What each symbol does to the states:
vime & goke
vime % volo
vime * bafa
mazu & lafi
mazu % vazo
mazu * muta
ruva & zasu
ruva % bisu
ruva * kave
susa & mazu
susa % guvu
susa * fide
suro & famo
suro % muta
suro * tolo
pude & vigo
pude % ruva
pude * zoki
ridi & ruva
ridi % buni
ridi * luma
vite & nafi
vite % gemi
vite * dite
bafa & gona
bafa % luna
bafa * nafi
pemo & tefi
pemo % pude
pemo * raze
gevu & tina
gevu % pemo
gevu * beto
fofe & node
fofe % nafi
fofe * nime
dote & dafo
dote % fova
dote * gefe
lela & time
lela % beto
lela * muve
vazo & furu
vazo % tare
vazo * susa
luna & vime
luna % muve
luna * kane
kave & pude
kave % ridi
kave * nemi
tolo & femu
tolo % suba
tolo * fova
beto & luru
beto % raze
beto * moba
buni & bisu
buni % suge
buni * kozo
lasu & suge
lasu % kudi
lasu * zasu
nine & kava
nine % time
nine * vime
vila & susa
vila % kuge
vila * ligo
vebe & muve
vebe % kava
vebe * rezu
sivu & vado
sivu % rolo
sivu * kopa
bazi & paku
bazi % tumo
bazi * lafi
sefi & luna
sefi % vebe
sefi * gemi
bisu & sige
bisu % nusu
bisu * ridi
kane & bafa
kane % sefi
kane * vite
suge & nusu
suge % padi
suge * romi
pabi & vila
pabi % lafi
pabi * famo
suba & suro
suba % fide
suba * vado
tule & fova
tule % sivu
tule * nabi
padi & nabi
padi % dafo
padi * lasu
zode & tumo
zode % rega
zode * vazo
paku & tare
paku % negi
paku * kuge
nafi & diba
nafi % kane
nafi * teda
kaza & nime
kaza % dite
kaza * zode
fova & faku
fova % vado
fova * pase
kopa & tule
kopa % gepo
kopa * padi
tare & zode
tare % tosi
tare * guvu
tasu & karu
tasu % fofe
tasu * negi
fide & muta
fide % vila
fide * kobu
ligo & fide
ligo % pabi
ligo * rolo
pivu & voli
pivu % milu
pivu * nine
node & gose
node % diba
node * tasu
rezu & sefi
rezu % goke
rezu * kase
goke & vebe
goke % nine
goke * gona
gona & rezu
gona % vime
gona * diba
kozo & ridi
kozo % romi
kozo * tefi
teda & fofe
teda % vite
teda * kaza
tefi & luma
tefi % vigo
tefi * gevu
muta & fezu
muta % susa
muta * suba
kuge & guvu
kuge % bazi
kuge * pabi
rolo & kobu
rolo % famo
rolo * gepo
nemi & zoki
nemi % luma
nemi * milu
voli & beto
voli % mude
voli * kava
milu & mude
milu % tina
milu * time
vigo & kozo
vigo % zasu
vigo * pemo
luma & kave
luma % kozo
luma * tina
romi & buni
romi % lasu
romi * vigo
gose & vite
gose % kase
gose * karu
rega & kaza
rega % karu
rega * tare
kase & gemi
kase % gona
kase * node
nabi & pase
nabi % kopa
nabi * suge
famo & ligo
famo % fezu
famo * femu
guvu & vazo
guvu % paku
guvu * vila
volo & nine
volo % lela
volo * luna
luru & milu
luru % gevu
luru * lela
dafo & kopa
dafo % faku
dafo * kudi
femu & rolo
femu % suro
femu * faku
kobu & suba
kobu % ligo
kobu * sivu
karu & dite
karu % node
karu * tosi
mude & raze
mude % nemi
mude * pivu
dite & teda
dite % gose
dite * rega
kudi & padi
kudi % dote
kudi * sige
vado & tolo
vado % kobu
vado * tule
furu & bazi
furu % zode
furu * mazu
tumo & negi
tumo % kaza
tumo * furu
time & pivu
time % luru
time * volo
gemi & kane
gemi % rezu
gemi * gose
sige & lasu
sige % gefe
sige * ruva
negi & tosi
negi % nime
negi * bazi
kava & moba
kava % pivu
kava * goke
lafi & kuge
lafi % furu
lafi * fezu
nime & tasu
nime % teda
nime * tumo
tosi & rega
tosi % tasu
tosi * paku
zasu & romi
zasu % sige
zasu * pude
faku & gepo
faku % tolo
faku * dote
gepo & sivu
gepo % femu
gepo * dafo
diba & kase
diba % bafa
diba * fofe
raze & gevu
raze % zoki
raze * voli
zoki & pemo
zoki % kave
zoki * mude
tina & nemi
tina % tefi
tina * luru
pase & dote
pase % tule
pase * nusu
gefe & kudi
gefe % pase
gefe * bisu
moba & lela
moba % voli
moba * vebe
nusu & gefe
nusu % nabi
nusu * buni
fezu & pabi
fezu % mazu
fezu * suro
muve & volo
muve % moba
muve * sefi

The rows follow the links: the fewer symbols apart two states are, the more alike their rows tend to be.

Each row is also shifted at random along 8 hidden directions that mean nothing.

Rows with their states:
+70 +5 +20 -1 +16 +9 0 -9 +7 +24 +2 +2 -1 +2 -10 -4 +6 +3 +0 +6 -9 +8 -3 -3 -15 +2 +17 -8 -2 -18 +31 +19 +1 +27 +23 -8 +23 +3 -19 -2 +16 +18 +2 -2 0 -7 -6 +7 -21 +25 -2 -14 -15 +10 -14 -13 -16 -4 +17 +13 -3 +13 -17 | lasu
-18 -2 -8 -8 +1 -15 +18 +9 -7 -8 +12 +3 +16 -17 +23 -16 -10 -6 -1 -4 +14 -4 -8 +11 +6 -21 -11 +7 +14 +15 -20 -12 +5 -12 +1 +5 -17 +4 -1 -8 -22 -8 +1 -17 +2 -11 -11 +3 +9 -13 -1 +27 -1 +4 +8 -1 +19 -9 +1 -3 -7 -9 0 | karu
-19 -1 +0 -5 +1 +10 +11 +6 -21 +12 -8 -14 -5 -11 -10 +5 -2 -17 -15 -7 -8 +8 +1 +13 +13 +10 -18 -2 -3 -24 +16 -7 +16 -4 +27 +7 +5 -11 -4 +9 -30 -4 +8 +13 -10 -14 +18 -2 -3 -18 -12 -5 -5 +24 -4 -18 -2 +27 +2 -18 -22 +24 +1 | rolo
-15 +1 +1 -3 -22 +14 +4 -4 +11 +6 +17 -8 -11 +6 -17 +1 -4 -2 -16 -4 -15 +12 -1 +1 -6 +3 -1 -1 +12 -10 +1 -12 +10 +10 +3 +3 -7 -3 -4 +14 +6 +6 -6 +6 -1 +5 +6 +1 +10 +8 +8 -1 -13 -10 -9 -7 +3 +10 +18 -12 +1 +14 +6 | fova
+45 0 +7 -3 +15 -16 -1 -7 -21 +16 -8 +4 +30 +14 -2 +2 +15 -10 +17 +8 -20 +7 -3 0 -9 -4 +16 -8 -11 -33 +25 +21 +17 +7 +26 +25 +8 -9 -4 +16 +2 -9 +18 -3 -6 +14 +9 +12 -26 +4 -2 +0 +12 +46 -6 -15 -16 +8 -14 -2 -26 +2 -7 | pemo
-1 -7 -10 +2 +13 +7 -4 +9 +3 +1 -2 -6 -10 -15 +17 +11 +6 -7 +0 -5 -3 -9 +10 +0 +9 +2 -14 -15 -11 +16 +4 +2 +1 -16 -1 +8 +4 -2 -2 -16 +3 +7 0 +10 +7 -13 +6 +1 +5 -18 -8 -9 +10 -10 +6 +5 -2 +6 -12 -9 +18 +12 0 | kuge
-18 +8 +2 +6 +4 -1 +17 +2 -8 -3 -20 -6 +27 +25 -20 -3 -7 +19 +0 +2 -6 -5 +2 -15 -8 +14 +15 +7 -31 -12 +25 +13 -4 -8 -3 -16 +21 +7 +2 +11 +25 +2 +0 +10 -12 +5 +7 -4 -22 +16 +0 -30 -8 +11 -5 -16 -10 +2 -4 +14 +1 +6 -4 | gevu
-1 +9 +5 +3 +18 +7 -7 -6 -12 +16 -24 +21 -7 -7 +16 +22 +14 -10 +1 +13 -9 +23 -3 +4 -12 +15 -1 +2 -22 -6 +21 +16 +17 +2 +19 +19 +22 -7 -2 -6 +7 +0 +4 +7 +8 -9 -15 +6 -11 +19 +6 +5 -13 +13 -3 -5 +0 +12 -4 +21 +8 -7 -20 | vebe
+1 +2 +1 -4 +10 -8 -31 -1 -14 -14 -14 +8 -11 -4 -20 +24 -1 -18 +14 +3 +15 +12 +6 -1 -1 +2 +1 +12 +26 -3 -5 -2 -14 -1 -16 -6 -3 -2 +7 -5 -24 -7 +10 -11 +10 +12 +0 -12 -2 -2 -2 +10 -3 +8 +16 +29 +11 -3 -8 +2 -22 -31 +3 | vime
+24 +8 +11 0 +7 -9 +17 +9 -17 +7 -11 +11 +13 -8 +1 -14 -15 -8 0 +2 +12 +12 -14 +29 +0 -2 -19 +25 +2 -3 -13 +2 +12 +2 +35 -10 +19 -10 -7 -3 -27 -9 +1 -5 -3 -23 -30 -3 -17 +21 -6 +25 -14 +13 -3 -16 +10 -8 +16 +20 -20 -5 -19 | diba
-24 +5 -9 +2 +11 -9 +27 +12 -4 -1 +13 +3 +12 -19 +20 -13 -13 +2 -7 -9 +23 -10 -16 +8 -2 -29 -7 -2 +11 +26 +1 -4 -7 -16 -17 -12 -5 +11 -2 -15 -9 +6 -5 -21 +6 -17 -22 -2 +6 +9 -2 +3 -23 -1 0 -1 +19 -7 +9 +10 +8 +0 -4 | nime
-43 +4 -9 -1 -5 -4 +6 -7 -6 -9 -6 +7 +14 +8 -19 +9 -5 -1 +3 +11 -10 +14 +10 +4 -20 +11 +14 +17 +6 +0 -2 +5 +7 -11 +4 -6 +8 -2 +5 +14 +1 +0 +3 -2 +5 +16 +5 -7 -7 +9 +2 -1 -8 +3 -11 -5 -2 +11 -9 +6 -8 -9 +4 | luru
+10 -4 +4 -10 -4 +16 +8 -21 -4 +23 +14 +8 -9 -35 +22 -10 +17 -21 -11 +6 -3 +22 +8 +5 -13 +4 +2 -3 +17 -6 +9 -2 +22 +18 +31 +15 +1 +1 -10 +5 -17 +1 +1 -9 +7 -8 +7 +7 +13 -16 +0 +21 -11 +7 -16 -22 0 +16 +11 -10 -8 +10 0 | dote
-26 +12 +9 -8 +17 -19 +7 +22 -16 +8 -12 +2 +12 +11 +13 +15 +3 -1 +1 -7 -3 -3 -24 -1 +21 -20 -9 -17 -23 -20 +23 -5 +7 -1 -3 +26 -12 -2 -3 -15 -2 -7 +8 +1 -11 -13 -13 +13 -11 +11 +3 -2 -9 +33 +19 +5 +9 -2 -3 +6 -2 -2 -18 | vite
+42 +1 +2 +4 +20 +3 -9 -8 -12 -13 -26 +3 +3 +23 +10 -8 -6 +15 +1 +9 -4 +6 -8 -2 +3 +1 +10 +7 -26 -6 +10 +10 -3 +2 -9 -1 -15 +9 +1 +2 -4 -7 +10 +6 -17 +3 -2 +5 -25 +5 +21 +14 +8 +14 +7 +20 +12 +5 -4 +22 -2 -17 -18 | volo
+11 -2 +11 -3 -17 -11 -27 -7 +21 -5 +11 +3 -5 +19 -16 +8 +16 +9 +18 +4 -6 -12 +9 -19 +3 +2 +19 -10 +6 -10 -10 +1 -13 +21 -11 +3 -8 -1 +5 +2 +23 0 -2 -1 +0 +25 +12 +5 +8 -3 -2 -12 +24 -9 +7 +11 -23 -20 -10 -11 +3 -8 +12 | ruva
-5 -1 -2 -4 -15 -11 +1 +15 +7 0 +6 -2 +15 +0 +16 -2 +2 -4 +3 -9 -1 -5 +2 -13 +5 -1 -15 +1 -9 +6 -18 -15 +8 -4 -2 +22 +4 -3 +2 -7 +22 -12 -8 +3 +6 0 -7 +5 +17 -7 +5 +13 +8 -9 +22 -3 +11 -21 +2 -6 +8 -9 +0 | teda
+21 -8 -5 +16 -17 +15 +3 -8 -2 +10 +11 -9 -16 -20 +11 -20 +2 -4 -9 -14 +29 -7 -2 -6 +2 +1 -15 -2 +14 +8 -5 -6 -14 0 -16 -9 +3 +3 +9 +15 -9 -12 -11 -4 +2 +1 +5 -11 +29 -17 -5 +2 -1 -11 -5 -10 +7 +3 +11 -12 0 +12 +22 | femu
+2 +3 +15 -10 +10 +7 -3 -7 -2 +4 -13 -5 -3 -17 -13 -3 +7 +1 +3 +4 +16 -8 +20 -19 +4 +16 +12 -1 -3 -11 +22 +4 -17 +19 +10 -25 +22 +14 -10 -14 -4 +9 +1 -1 -7 -10 +19 -5 -6 -20 -21 -26 -2 +4 +1 -13 -19 -10 +2 -2 -10 +5 -1 | bisu
-9 -12 -17 -9 -5 -3 -8 +16 +15 -22 +14 -13 +3 +1 -16 +9 -15 -7 +1 -6 -15 -5 +19 +2 0 0 -8 +5 +17 +20 -26 -14 +2 -20 -8 -2 -6 -4 -3 -10 +5 +10 0 +2 +12 +4 +10 -5 +3 -12 -3 +3 +11 -25 +14 +20 +8 -8 -6 -15 +4 -5 +6 | paku
+30 -12 -11 +6 +8 +6 -19 +4 +1 +6 +2 -8 -14 -22 +11 +15 +14 -20 +7 -8 +3 -7 +15 -4 +3 +4 -17 -15 +7 +14 0 +3 -3 -13 -5 +13 +13 -9 +3 -9 +4 +0 +0 +4 +17 -2 +10 -4 +14 -23 -12 -6 +15 -10 +9 +8 -2 +3 -13 -17 +8 +6 +11 | mazu
+21 -6 -5 +10 +14 +7 -3 +0 -11 +25 +1 +4 -18 -31 +20 +12 +16 -24 +2 -3 +4 +0 -3 +17 +2 -2 -19 -17 +7 +6 +9 +11 +9 -9 +16 +16 +14 -16 +0 -2 -18 +0 +4 +1 +11 -13 -4 -1 +9 -8 -15 +0 +1 +11 -11 -8 -7 +20 -8 -11 +2 +20 +4 | fezu
+7 +7 +5 +1 -5 -18 -4 +17 +2 +10 +12 +7 +10 +6 -10 +16 -1 -14 +8 -9 0 +7 -15 +5 -8 -12 -12 +1 +17 -2 -8 -4 +5 -1 -3 +14 +14 -15 +1 -3 +17 -3 -4 -8 +17 +4 -27 0 +5 +32 +1 +6 -17 +2 +11 +2 +9 -18 +10 +4 -4 -10 -3 | gose
-10 -2 -8 +11 +6 +1 -7 +8 +5 +8 +12 +3 -25 -8 -3 +22 +5 -10 +1 -6 -2 -5 -11 +20 +4 -13 -11 -19 +18 +13 +1 +6 -2 -13 -8 +3 -3 -15 +4 -4 -9 +11 0 -1 +12 -2 -11 -5 +8 +13 -10 -10 -5 -7 -10 +12 -5 +15 -6 -8 +10 +16 +8 | pabi
-3 +2 +6 -13 -7 +17 +5 +3 +1 -3 +3 -21 -1 +2 -46 -1 -20 -4 -19 -5 -8 +13 +14 -3 -7 +16 +4 +13 +16 -19 +13 -13 +0 +9 +11 -26 +12 +4 -13 +6 -8 +14 +2 +5 -5 -4 +20 -11 -11 +1 -6 -16 -23 -1 -3 -9 +5 +6 +22 -8 -22 +11 +0 | dafo
+1 +8 +8 +4 +8 -8 -5 +4 -11 +12 -12 +17 -5 -13 +18 +8 +7 -10 +7 +1 +20 +5 -12 +5 +3 -1 -13 +3 -3 +1 +0 +3 0 +4 +4 +7 +13 -5 +3 -10 -8 -11 -2 -6 +5 -12 -24 -1 +5 +11 -4 +12 -10 +8 +7 -1 +6 -7 +3 +14 -2 -12 -8 | kane
-51 +5 -8 +0 +3 -6 +11 -6 -11 -13 -7 +6 +13 +6 -13 +2 -6 +5 +1 +9 +4 +3 +2 +1 -11 0 +18 +11 +6 +4 +4 +6 -6 -12 -11 -15 -5 +7 +8 +11 -8 0 +4 -10 -2 +13 +5 -9 -7 +5 +1 -7 -11 +9 -11 -1 0 +11 -10 +7 -9 -8 +5 | milu
+19 -1 +0 +0 -2 +4 +2 +5 -8 +5 +7 -18 -4 +22 -8 -1 -6 +1 -13 -12 -15 +1 -19 +6 +16 -14 -4 -15 -3 -27 +16 -7 +6 +4 -6 +15 -29 -3 -2 +16 -13 -4 +9 +9 -18 +3 +11 +8 -7 -1 +11 +1 +2 +23 +1 +7 +9 +19 +6 -14 -12 +16 +2 | tolo
+20 -4 -4 -2 -5 -13 -5 +9 -10 -1 +9 +0 +13 -33 +3 -7 -1 -26 +12 -13 +35 -3 +9 -9 -8 -5 -19 +12 +34 +14 -20 -11 -11 -8 -10 -3 +21 -1 +7 -6 -9 -16 -6 -22 +22 +1 -8 -14 +25 -16 -14 +15 -5 -3 +20 -3 +19 -26 +7 -9 -20 -22 +14 | fofe
-21 +4 -3 -5 +10 +3 -14 +0 -9 -12 -21 +3 +3 +14 -30 +25 -7 -6 +2 +9 -14 +19 +11 -1 -13 +17 +10 +16 +0 -9 +9 +4 +1 -7 -1 -5 +11 -1 +2 +2 +2 +4 +8 +5 +5 +12 +7 -9 -18 +12 +4 -5 -11 +6 +4 +13 +6 +9 -5 +10 -11 -17 -6 | kava
+5 -1 -3 -8 -2 -8 +5 +23 +1 -5 +5 -14 +23 +4 -12 +2 -12 -7 -1 -13 -8 -2 +5 -10 -1 +0 -12 +5 -1 -1 -4 -13 +5 -12 -1 +6 +14 -2 -5 -7 +20 +0 -2 +3 +8 -3 0 -1 -2 +1 -1 -2 -5 -3 +22 -2 +15 -17 +6 -4 -4 -4 -5 | tasu
-25 +1 0 +1 -12 -5 +6 +1 -3 -17 -13 -9 +21 +13 -40 -7 -11 +11 +8 +1 +10 -11 +18 -16 -4 +21 +12 +20 -1 -4 -6 +1 -18 -6 -6 -34 +23 +5 +7 +10 +8 -3 -3 +2 -4 +14 +17 -16 -6 -5 -15 -24 +4 -4 +1 -11 -13 -12 -6 +1 -16 -5 +14 | zoki

From each start, follow one symbol. Which state do you reach?
Answers are names.
---
-12 -4 +2 +10 -21 -6 +4 -19 +12 +5 +3 +14 +6 -2 +23 -18 +20 +14 +13 +9 +11 -14 +7 -13 -3 +8 +11 0 -12 +10 -19 +9 -5 +9 +3 +4 +6 +2 +13 +9 +19 -14 -12 -2 +0 +12 +0 +5 +20 -10 -2 +2 +23 -14 -12 -18 -23 -12 -12 0 +15 -1 +14
%
kozo
---
-8 +3 +12 -16 +14 +2 -5 -8 +1 +2 +3 -1 -10 -7 -7 +4 +6 +2 -2 +7 +1 +0 +2 -4 +6 -10 +20 -13 +9 -16 +23 +1 -7 +21 +2 -8 -18 +13 -13 -11 -17 +13 +9 -9 -10 -4 +13 +6 -10 -8 -5 -11 -6 +17 -4 +5 -11 +4 +1 -3 -8 +3 -5
%
padi
---
-23 +2 +5 0 -3 -10 +8 -5 -4 -1 -9 +4 +17 +12 -6 -4 +5 +12 +9 +6 -2 -10 +3 -6 +3 +5 +14 +1 -16 -13 +5 +7 -1 +3 +9 -3 +4 +1 +3 +8 +5 -5 +2 +2 -11 +7 +10 +3 -8 -3 -6 -14 +11 +13 -6 -15 -21 -1 -13 +1 -6 +2 +2
&
luma
---
+1 -4 +4 -16 -13 +10 -7 -6 +9 -18 +11 -18 -7 +8 -27 -11 -13 +7 -11 -3 -3 +2 +12 -11 +5 +4 +11 +7 +18 -12 -3 -20 -10 +16 -10 -19 -23 +13 -6 +4 -11 +6 +1 +0 -12 +9 +26 -3 +1 -19 +5 +1 +3 -8 +7 +12 +6 -2 +13 -15 -15 -3 +9
%
tule
---
+18 -10 +5 -5 -28 -12 -23 -10 +18 -29 +10 -6 +1 +13 -42 -14 -9 +8 +21 +4 +11 -13 +24 -7 +2 +10 +15 +22 +33 0 -45 -10 -24 +14 -6 -33 -7 +2 +7 +9 -9 -6 -3 -8 -1 +27 +18 -12 +5 -17 -13 +4 +32 -23 +6 +13 -16 -29 -5 -13 -24 -20 +23
%
buni
---
-1 +1 -1 +3 -9 +4 -12 +8 +1 +8 +15 -16 -11 +17 -22 +19 +2 -6 -8 -17 -9 0 -13 -11 +5 -12 -1 -22 +14 -21 +24 -9 -6 +4 -29 +14 -17 -2 +3 +14 +10 +2 +2 +2 +0 +16 +11 0 +10 +7 +7 -17 -9 +9 +6 +13 +7 +12 +7 -19 -5 +11 +14
%
kobu
---
+15 -11 -6 -9 -25 +4 -10 -5 +2 -23 +21 -20 -8 +11 -30 -15 -19 -3 -10 -9 +2 +4 +4 +3 +7 -6 +2 +11 +39 -12 -24 -25 -7 +7 -15 -12 -37 +4 +3 +20 -30 -7 +5 -7 -9 +19 +23 -7 +8 -21 +7 +19 +11 -5 +5 +20 +15 +3 +11 -25 -30 -7 +21
%
tolo
---
-43 +2 -10 -14 +1 -12 +1 +21 +1 +3 +16 -2 +14 -13 -4 +26 +3 -23 +1 -9 -14 +4 +6 -3 -7 -9 -9 -9 +14 +5 +3 -11 +15 -16 -2 +24 +6 -7 -2 -14 +15 +6 +1 -7 +20 0 -1 +1 +9 +0 -5 -3 -13 +3 +15 +1 +10 -5 -4 -13 +2 -3 +1
*
zode
---
+2 -2 0 +10 -1 +14 +15 +6 -8 +11 -9 -11 -12 -4 -3 -6 -7 +1 -12 -7 +0 -4 -5 +18 +13 +11 -21 +1 -13 -4 +3 0 +7 -8 +20 -8 +14 -12 -2 +6 -17 +0 -2 +18 -10 -20 0 -4 -4 +0 -10 -9 -3 +0 -12 -18 -5 +17 +5 -4 0 +29 0
*
femu
---
-6 +0 +7 -2 +9 -9 +10 -20 -16 +15 -7 +18 +8 -28 +35 -17 +24 -5 +13 +15 +19 -7 +2 +3 +3 -4 +11 -7 -5 -4 +6 +15 +3 +11 +25 +7 +2 +4 +1 +0 -24 -13 +7 -14 -6 -5 +5 +7 +4 -24 -15 +7 +15 +25 -16 -26 -22 +4 -17 -2 -9 +3 +3
%
ruva
---
-74 0 -15 -23 +6 -14 +18 +16 -2 -10 +16 +4 +10 -9 +14 +14 -5 -13 -6 +3 -26 +7 -3 +24 +7 -20 -5 -4 +6 +7 -14 -15 +31 -18 +17 +28 -30 -7 -7 -16 -21 +8 +10 -6 +3 -11 -1 +14 -3 -9 +2 +19 -1 +10 +2 +4 +9 +13 -13 -12 +2 +2 -10
%
tasu
---
+38 -4 -6 0 -5 -5 +7 +17 +13 -4 +17 -12 +22 +12 -14 -4 -17 -3 -1 -11 -18 +3 +2 +1 -15 -4 -9 +9 +7 +10 -14 -6 +11 -12 +1 +2 +17 -7 -8 -1 +30 +10 -6 +2 +13 +1 -12 -1 -6 +21 +6 +3 -7 -17 +10 +1 +14 -19 +13 +3 +4 -2 -7
&
kaza
---
+34 -2 +13 -15 -1 +10 -14 -8 +12 +8 +6 -6 -5 +6 -12 +4 +10 -3 -2 +4 -22 +11 +12 -14 -4 +10 +14 -8 -1 -24 +16 0 +9 +26 +18 +10 +1 +3 -14 -1 +14 +10 +5 +8 -3 +4 +17 +10 -10 -6 +3 -5 +3 +5 +3 -3 -10 -2 +7 -8 -4 +5 -8
*
bisu
---
+15 -1 -2 +4 +7 -5 -4 -11 -20 +15 -6 +9 +22 -22 -4 +4 +18 -23 +18 +2 +17 +5 +19 -19 -26 +12 +10 +2 +15 -4 +18 +16 -4 -5 +3 +3 +39 0 +8 +13 +8 -11 +4 -16 +19 +19 +11 -12 +8 -12 -16 -11 -4 +20 -3 -21 -9 -1 -12 -5 -21 -8 +15
*
luru
